Below is a small trained network, with its code and all its weights. Each question gives an input and a target symbol and asks what happens when units are switched off, that is, made to give their printed mean instead of their output.

import numpy as np


def w(rows, s, z=0):
    codes = np.array(rows[::2]) - 128.0
    scale = np.full(codes.shape[1], s)
    scale[-1] = z or s
    return codes * scale


def norm(h):
    return h / np.sqrt((h * h).mean(-1, keepdims=True) + 1e-5)


def softmax(a):
    e = np.exp(a - a.max(-1, keepdims=True))
    return e / e.sum(-1, keepdims=True)


def log_softmax(a):
    a = a - a.max(-1, keepdims=True)
    return a - np.log(np.exp(a).sum(-1, keepdims=True))


def net(x, mask):
    ids = ['βγδεζηθλμξπτψω'.index(c) for c in x.split()]
    T = len(ids)
    res = E[ids] + P[:T]
    u = 0
    for l in range(3):
        r = norm(res)
        for j in range(3):
            rows = slice(2 * j, 2 * j + 2)
            q, k, v = (r @ M[l][rows].T for M in (Q, K, V))
            z = softmax(np.where(np.tri(T) > 0, q @ k.T / 2**0.5, -1e9)) @ v
            o = O[l][rows]
            res = res + np.where(mask[u + j], z, o[:, -1]) @ o[:, :-1]
        u += 3
    return log_softmax(norm(res)[-1] @ U[:, :-1].T + U[:, -1])


Q, K, V, O = {}, {}, {}, {}
E = w([
[154,160,133],'β',
[151,157,128],'γ',
[157,141,130],'δ',
[150,82,139],'ε',
[151,155,144],'ζ',
[152,81,132],'η',
[157,88,136],'θ',
[157,102,146],'λ',
[149,30,156],'μ',
[148,153,116],'ξ',
[146,144,121],'π',
[152,144,145],'τ',
[186,249,172],'ψ',
[143,152,115],'ω',
],0.015)
P = w([
[108,96,123],'0',
[212,137,23],'1',
[79,151,86],'2',
[79,118,73],'3',
[254,164,104],'4',
[117,186,94],'5',
[83,124,80],'6',
],0.015)
Q[0] = w([
[173,101,114],'L0H1',
[189,142,134],'L0H1',
[136,49,192],'L0H2',
[7,152,106],'L0H2',
[185,115,130],'L0H3',
[70,115,133],'L0H3',
],0.015)
K[0] = w([
[43,94,143],'L0H1',
[84,71,139],'L0H1',
[146,9,123],'L0H2',
[53,190,2],'L0H2',
[41,180,165],'L0H3',
[246,42,178],'L0H3',
],0.008)
V[0] = w([
[119,132,18],'L0H1',
[212,145,136],'L0H1',
[120,164,95],'L0H2',
[188,106,135],'L0H2',
[234,122,122],'L0H3',
[11,91,127],'L0H3',
],0.011)
O[0] = w([
[63,105,116,253],'L0H1',
[162,49,99,147],'L0H1',
[69,3,145,167],'L0H2',
[71,227,37,136],'L0H2',
[73,129,118,186],'L0H3',
[81,177,204,84],'L0H3',
],0.0064,0.0066)
Q[1] = w([
[189,103,156],'L1H1',
[194,255,197],'L1H1',
[199,49,145],'L1H2',
[88,138,141],'L1H2',
[72,219,30],'L1H3',
[190,53,184],'L1H3',
],0.01)
K[1] = w([
[168,97,173],'L1H1',
[238,248,188],'L1H1',
[82,111,65],'L1H2',
[143,128,118],'L1H2',
[47,189,95],'L1H3',
[110,199,144],'L1H3',
],0.011)
V[1] = w([
[50,72,2],'L1H1',
[83,231,17],'L1H1',
[189,180,194],'L1H2',
[97,56,19],'L1H2',
[204,159,150],'L1H3',
[131,75,42],'L1H3',
],0.0085)
O[1] = w([
[142,137,216,254],'L1H1',
[116,90,137,178],'L1H1',
[166,103,162,62],'L1H2',
[176,192,2,221],'L1H2',
[148,234,91,79],'L1H3',
[191,67,71,199],'L1H3',
],0.0094,0.0088)
Q[2] = w([
[136,206,170],'L2H1',
[127,110,73],'L2H1',
[53,84,87],'L2H2',
[69,163,96],'L2H2',
[8,121,112],'L2H3',
[39,117,138],'L2H3',
],0.014)
K[2] = w([
[169,121,41],'L2H1',
[254,187,57],'L2H1',
[12,194,126],'L2H2',
[55,130,178],'L2H2',
[215,161,197],'L2H3',
[238,186,93],'L2H3',
],0.0077)
V[2] = w([
[12,175,92],'L2H1',
[35,43,29],'L2H1',
[16,117,148],'L2H2',
[139,144,220],'L2H2',
[145,99,128],'L2H3',
[13,112,111],'L2H3',
],0.011)
O[2] = w([
[133,113,66,69],'L2H1',
[160,129,174,243],'L2H1',
[159,108,180,68],'L2H2',
[113,9,56,3],'L2H2',
[103,114,124,165],'L2H3',
[185,179,79,128],'L2H3',
],0.011,0.0062)
U = w([
[198,164,18,245],'β',
[195,180,104,170],'γ',
[136,211,155,40],'δ',
[93,66,163,166],'ε',
[40,180,95,116],'ζ',
[117,154,223,3],'η',
[56,186,218,56],'θ',
[95,72,106,165],'λ',
[8,133,201,67],'μ',
[230,112,192,117],'ξ',
[177,61,155,63],'π',
[48,119,87,142],'τ',
[55,195,81,98],'ψ',
[184,70,170,29],'ω',
],0.017,0.0038)

Each question gives the input, a string of symbols that net reads in full, and the target symbol t.
The units are the heads (2 rows each of Q, K, V and O). Each row of codes is followed by its name. A weight is (code - 128) times the scale printed after its matrix; where a second scale follows, it is the last column's (O and U).
mask holds one flag per head, layer by layer. A switched-off head (its flag False) gives its mean, the last column of its rows in O, instead of its output. The means were averaged over made-up inputs and are rounded, as every weight is.
A unit's drop is (log p(t) with every unit on - log p(t) with that unit switched off) / (log p(t) with every unit on - log p(t) with every unit switched off).
The circuit of an input: a set's keep is (log p(t) with only the set's units on - log p(t) with every unit switched off) / (log p(t) with every unit on - log p(t) with every unit switched off). Starting from all 9 units, units are removed one at a time, each time the one whose removal leaves the highest keep (on an exact tie, the one counted first), for as long as the keep stays at least 0.8.
units of the circuit, in order: the units of the circuit, biggest drop first
most important unit: the unit with the biggest drop
which heads matter: for each layer, one digit per head in row order, 1 if its drop is at least 0.15 and else 0, layers parted by /
input μ ω θ η β β η, target μ: units of the circuit, in order : (L0H3; L2H3)
input ξ ξ η δ, target ξ: units of the circuit, in order : (L1H3; L2H1)
input τ μ θ, target τ: most important unit : L0H1
input λ π ζ δ λ ψ λ, target λ: units of the circuit, in order : (L0H2; L2H2)
input β δ ξ ω λ ζ μ, target β: units of the circuit, in order : (L1H2; L0H3)
input τ δ η τ ψ λ μ, target τ: units of the circuit, in order : (L1H3; L2H1; L0H2)
input τ ξ ξ β π μ λ, target τ: units of the circuit, in order : (L0H1; L1H3; L2H1)
input ε ξ δ, target ε: units of the circuit, in order : (L0H1; L0H2)
input μ ξ θ μ θ ζ η, target μ: which heads matter : 111 / 111 / 001
input θ π τ δ τ β γ, target θ: which heads matter : 010 / 100 / 101
input θ γ π, target θ: units of the circuit, in order : (L1H1; L2H3)
input μ ζ β δ ξ ξ θ, target μ: units of the circuit, in order : (L0H1; L2H3)
input ξ β ξ η β η, target ξ: which heads matter : 101 / 101 / 100
input θ γ β ω δ η θ, target θ: units of the circuit, in order : (L2H2)
input ψ ω ψ θ μ, target β: which heads matter : 000 / 000 / 000
input η θ ξ δ ω τ, target ξ: which heads matter : 101 / 001 / 000
input θ μ ζ ξ, target θ: units of the circuit, in order : (L2H2; L1H1)
input τ θ δ, target τ: which heads matter : 111 / 011 / 110
input λ π θ, target λ: which heads matter : 111 / 011 / 110
input β ξ ω, target β: which heads matter : 101 / 011 / 000
input ξ δ ω ω θ ξ ω, target ξ: most important unit : L1H1
